Rows with their classes:
[ 19  18  -8  10  -7  31  -9 -18  27  24 -20  -7 -37 -16  31 -42  29  -7
   0  -6  19 -15 -10   0 -22 -18  81  -8 -14  11] : Pg
[  9  -5  -4   1   1   3 -11 -12  -8  -8 -11  -5 -16 -16 -12   2 -18 -23
   5  10  12  17   6  -3   4  -4 -30  12 -11   8] : Pg
[ -3   5  -4  -5   2   6  -3   6 -10  -4   6  -5   0   3   2  -1   1  -6
   4  -1   3  -6  -1   0   0   5  -3   9  -8  11] : Pg
[ -2  12 -15   2  -1  20  -7 -12   2  -5 -11  -7 -14   3  -5 -15   6 -12
   5   1  12   7  -8  -1  -7   1  17   5   0  -9] : Pg
[  3  -1   2  -7  -1   7  -3 -25  -9 -19  -6  -1   2 -16 -26  -2 -23 -18
  -2  15  10  17   3  -4  -7   3 -41  23  -2   1] : Pg
[  5   6   0   2  -6  15  -7  -9   4   3  -7  -7 -12 -12  13 -18   3 -18
  -4   2  12   4  -6  -7 -13 -10  17   2  -4  -5] : Ht
[  1   9   0  -3  -5  26 -10 -28   6   2  -4  -3 -15 -12   7 -25   5 -18
  -2   9  11   3  -1  -6 -20 -12  17  13  -7  10] : Ht
[ 12  -7  -4  15  -6  -3   0  -6  17  29 -13   1 -15  -6   5 -14  -6  -1
 -10   1   1  10   0   1   7 -14  -1 -10 -10   9] : Fm
[  4   2  -8  -5   0   7  -6  -1 -11  -7  -1  -2 -10  -7  -9  -4   7 -13
   7   4  10   6  -4   3  -9  10  -3   6   1  -4] : Pg
[  6   9  -2   3   1  22 -11   0  15   8 -17  -6 -32  -6  16 -28  21 -16
   4  -1  19  -7  -2   0 -17   1  58 -10  -1 -14] : Pg
[ 15 -13  -3   8  -3   0  -4   8   2  -5 -18  -3 -25 -10 -11 -12  -9 -23
  -1   3  15  15  -4   3   2   2  -6  -4  -2  -8] : Fm
[  4   2  -1   1   1  13  -6 -17  -1  -4 -12  -8 -17 -13  -2 -17  -2 -16
  -2   2  15   8   0  -2  -4  -2  10   3  -8  13] : Pg
[  2   7  -1   3 -10  19  -4 -14  20   9 -14  -5 -11  -3   9 -24  12 -13
  -7   1   9   0   0  -2 -19 -18  38  -7  -3  -3] : Ht
[ 10   5  -2  -1   3  31 -27 -10   3   5 -13 -13 -36 -28   7 -30 -10 -48
  -4  13  26  17  -8   0 -19 -17  12  13 -12  -8] : Ht
[ 11 -12   4  -2  -8   2  -8  -9  -3  13 -10  -7  -6 -12 -15  -2 -33 -32
 -11  18   6  30   6  -6  -4 -15 -47   3  -9 -12] : Pg
[  4  -6 -13  -5  11  -4   0 -15 -11 -17  -7   0   9  -9 -22  -2 -17  -3
   1   6   9   2   1   2   5  15 -37   6  -9  25] : Fm
[  5  10   0  -1 -10  19  -9 -15  19   8 -26  -2 -15  -8   9 -35  11 -15
  -3   3   8   6  -7  -1 -19 -11  38  -6   1 -16] : Pg
[ 16  -4  -6   3  -3   4  -3  -8   8  -4 -20  -2 -16  -5 -16 -28 -10 -22
  -5   4  14  16  -2   1  -1   2 -10  -3  -7  -1] : Fm
[  3   0   0  -1   0   5  -7  -3  -1  -6  -7  -1  -6  -9  -2  -6  -3  -8
   1   4  10   4  -4 -14  -4  -2  -1   1  -9   1] : Pg
[ 12  -4  -9  -1   7   0  -8   9 -12  -1 -13  -8 -18 -13 -16  -4 -13 -15
  -4   0  12   4  -5   2   4   9 -11  -3 -10   2] : Fm
[-12   4  15  -5  -2  12 -17  11 -30  -1  16 -20   5  -8  26   8 -19 -32
  -2  10   1  12   4  -8 -11 -24 -15  22  -7 -16] : Ht
[ 13   9  -5   1  -8  24  -8 -11  16   3 -24  -4 -21 -10   2 -28  12 -21
  -4   4  21   8 -11   1 -19  -6  38  -6   0 -17] : Pg
[  3  -3   2 -11  -6   9  -8  -2  -3  -4  -6  -6 -14  -7   3  -8  -4 -19
  -8  15  11  10  -1  -1  -4 -11  -3   1  -8  -5] : Pg
[  7  -5  -1  -4  -3  -8  -2  -4   1  -7  -3   6   4   1 -18   4 -14  -1
 -16   8  -2  14   5   3   6   0 -33   3  -2 -25] : Fm
[  7   5  -3  10  -2  19 -12  -4   0  -1 -16 -10 -14 -13  -2 -21   0 -32
   3   6  23  20  -4  -1 -14   3  10   5  -3 -13] : Pg
[  6   5   4 -12  -2  18 -12  -5  -1  -3 -10  -9 -12  -4   2  -9  -7 -24
   2   9  20   6   4  -5 -23   0  12   8  -2 -17] : Pg
[ 19   0   8   4 -20  21 -18  -4  17  12 -27  -7 -18 -10   7 -29  -3 -45
 -11  14  25  26   1  -2 -16 -22  14   6  -4 -33] : Pg
[  5   4  -6  -3  -1  11  -7 -19  -3  -7  -1  -7  -9 -14 -15 -10 -15 -21
  -1  12   6  11   2  -3  -4  -7 -19  31  -7   7] : Pg
[ 14   2   1   2  -3  15 -10  -5   3   4 -13  -8 -19 -15   1 -26  -3 -24
  -4 -20  14   4   1  -1 -12  -9  11   2 -12 -12] : Pg
[ -7  -8   4  -8   1  -2  -8 -14 -22 -15  13  -6  19  -3 -12  11 -34 -19
  -5  18  -2  21  10  -8   3 -13 -63  32  -9   6] : Ht
[  5   7   9  -4  -8  17 -12  -9  -3  -5  -7 -12  -7  -7   5 -13  -9 -34
  -4  15  14  22   0  -9 -15 -17   2  17   0 -26] : Ht
[ 12  -7  -9   3   6   0  -8  -5  -5  -3 -12  -3 -11 -12 -24   4 -16 -17
   7   7  13   8  -1   1   6  10 -25   1  -6   6] : Fm
[  8  -9   1  -1  -1  -5   0   1 -11  -5   0   1   0  -2  -6   5 -20 -10
  -4  10  -4  17   4  -5   9  -6 -33   7   6  23] : Pg
[ 14   3  -7   4  -4  16  -9 -15  28   2 -24  -3 -16  -5  -8 -24   8 -11
  -4  -1  16   6  -4   0  -6  -2  22  -3  -3 -10] : Fm
[ 12  -3   4  -3  -6  12  -9 -18   0 -11 -16  -6 -14  -9 -17 -13 -16 -30
  -2   9  16  20  -5  -3   0   1 -12   8   0 -17] : Pg
[  7  -4 -11  -6   2  16  -5   4  -6 -12 -13  -5  -7  -8 -13  -1  -9 -19
  -2   2  10   9   1  -2  -6   4 -15  10  -3   1] : Pg
[  9  -6   0   1  -6  11  -8  -9  -1  -1 -17  -1 -16 -11 -14 -11 -13 -29
  -5  11  16  21  -4  -1  -6  -4 -17   0  -6 -12] : Pg
[  4   3   5   0  -8  20 -10 -20   7 -13  -7  -2  -7  -7  -6 -18 -12 -19
  -1  11  10  10   1  -7 -10  -8  -3  11  -1  -4] : Pg
[ -6 -11  -9 -11  10 -19   4 -33 -22 -34   2   6  23 -13 -37   8 -37   3
   1  16  -5  15  17  -5   4  12 -85  28  -7  32] : Pg
[  9  13   9  -5 -15  34 -14 -20  17  13 -29  -9 -16  -6  22 -35  19 -32
  -3   4  20  10  -3  -5 -27 -26  49   3   2 -28] : Ht
[  7   0   0  -1  -7   9  -2  -9  13 -13 -13   0  -3   4 -10 -11   3 -12
  -1   4  12  11  -3   3  -9   4  15   6   9 -25] : Ht
[  3   7  -6  -4   0  16 -15  -6  -8   1  -6  -6 -16 -15   3  -8  -8 -24
   2   3  13   7  -1  -6 -12  -7   3   7  -5   4] : Pg
[  6   7  -2  -1  -7  17 -14  -9   9   0 -14  -9 -15  -7   0 -26   3 -14
   1   3   9   9  -3  -4 -14  -7  13   3  -3 -10] : Pg
[  1 -13   3  -7   3   4  -5 -16 -16 -23  -9  -3  12  -3 -24   8 -30 -23
   1  20   9  20   4  -5  -5   1 -57  29   2 -10] : Pg

Rows with their classes:
[-12   4  -5  -8  -6  -1   0 -16  34   5  -9 -17  -5 -10   0  -7   2  -5
   3 -22   1 -85 -16 -10   3   1  18   2 -17 -17] : (45)
[  0  12  11  -2 -10  -8   1  22  22  -2   6 -18  -3  -1 -17 -31  -5  -8
 -24 -58   9 -83 -16  11  -4  13 -10  -7  -2   3] : (56)
[-11  -1   1  -5  -8  -3  -8 -14  27   2 -10  -7  -6   4  -3 -14   6   2
  -4 -23  12 -79 -17  -7  12  -7  15  -9  -9  -8] : (45)
[-15  -8  28  -4  -4   1   1  -6  35   8 -12 -12  -9  10  -1 -15  -3   4
  -7 -53   1 -89 -34  -6  -8   0  11   7 -28 -10] : (45)
[  3  19   0   2 -12  -4  -1  25  33 -21   4 -14   0  -9 -15 -36   2  -6
 -22 -50  25 -83  -3   8  -8   7   3  -9   7  14] : (52)
[-11   6  11  -4  -2  -1  -5  -3  47  -1   2  11   4  -1 -12 -32  -8 -10
 -14 -71  10 -89 -15  11   0  -7   0   0  17   5] : (52)
[ -9   7  -5   4  -1  -8   4  -1  37   3  11 -24   1   5 -12 -13   4   0
 -27 -33   3 -67 -15   2   0   2  17  -6 -10  -3] : (42)
[ -9   3  39  -6   7  -5  18  -4  31  -2 -10 -15  -9   4  13 -25  -2   5
   7 -50   6 -82 -34   2   3  13   9  10 -24  -1] : (53)
[  0  14   6  -1 -11  -2  -7  12  19  -3   2  -2 -16  -1 -19 -32  -2 -10
  -9 -36  10 -84  -8   8  -4   2   5  -7  10   7] : (52)
[ -5  17  27  -3 -16  -2  -6   4  14  -8 -14   0   4   8  -9 -35 -15 -11
 -18 -43  13 -89 -13   1  -2   6   2  -2  16   5] : (48)
[ -1   9  19  -1  -6   2 -13 -17  23   2 -11  16  -4   7 -11 -30 -11  -5
  -7 -34  10 -89  -2  -3  -3  -8   3 -10  23  -7] : (45)
[-12   3   7 -10   1   0  14 -10  36  -4   3  -5  -7   3   3   2   0  -4
  -2 -43  -6 -56 -31   3   9   2   2  14 -16  -2] : (53)
[ -4  21   1  -1 -11  -5  -1   5  27  -3  -5 -13   0   1  -8 -20 -13  -9
  -9 -35  12 -78 -14   5  -4 -11   3  -8   7   1] : (56)
[ -4  14  -4   1 -14  -3  -4  31  19   1 -11  -7   0   3 -15 -24  -3 -10
  -5 -22  16 -81  -2   2   3  -2  10 -12  15  -2] : (42)
[ -6  30  -6  -2 -15  -8  17  14  31   8   8 -44  -5   1 -17  -9  -8 -13
  -5 -35   3 -32 -24   9 -14  20   5 -10 -50   0] : (56)
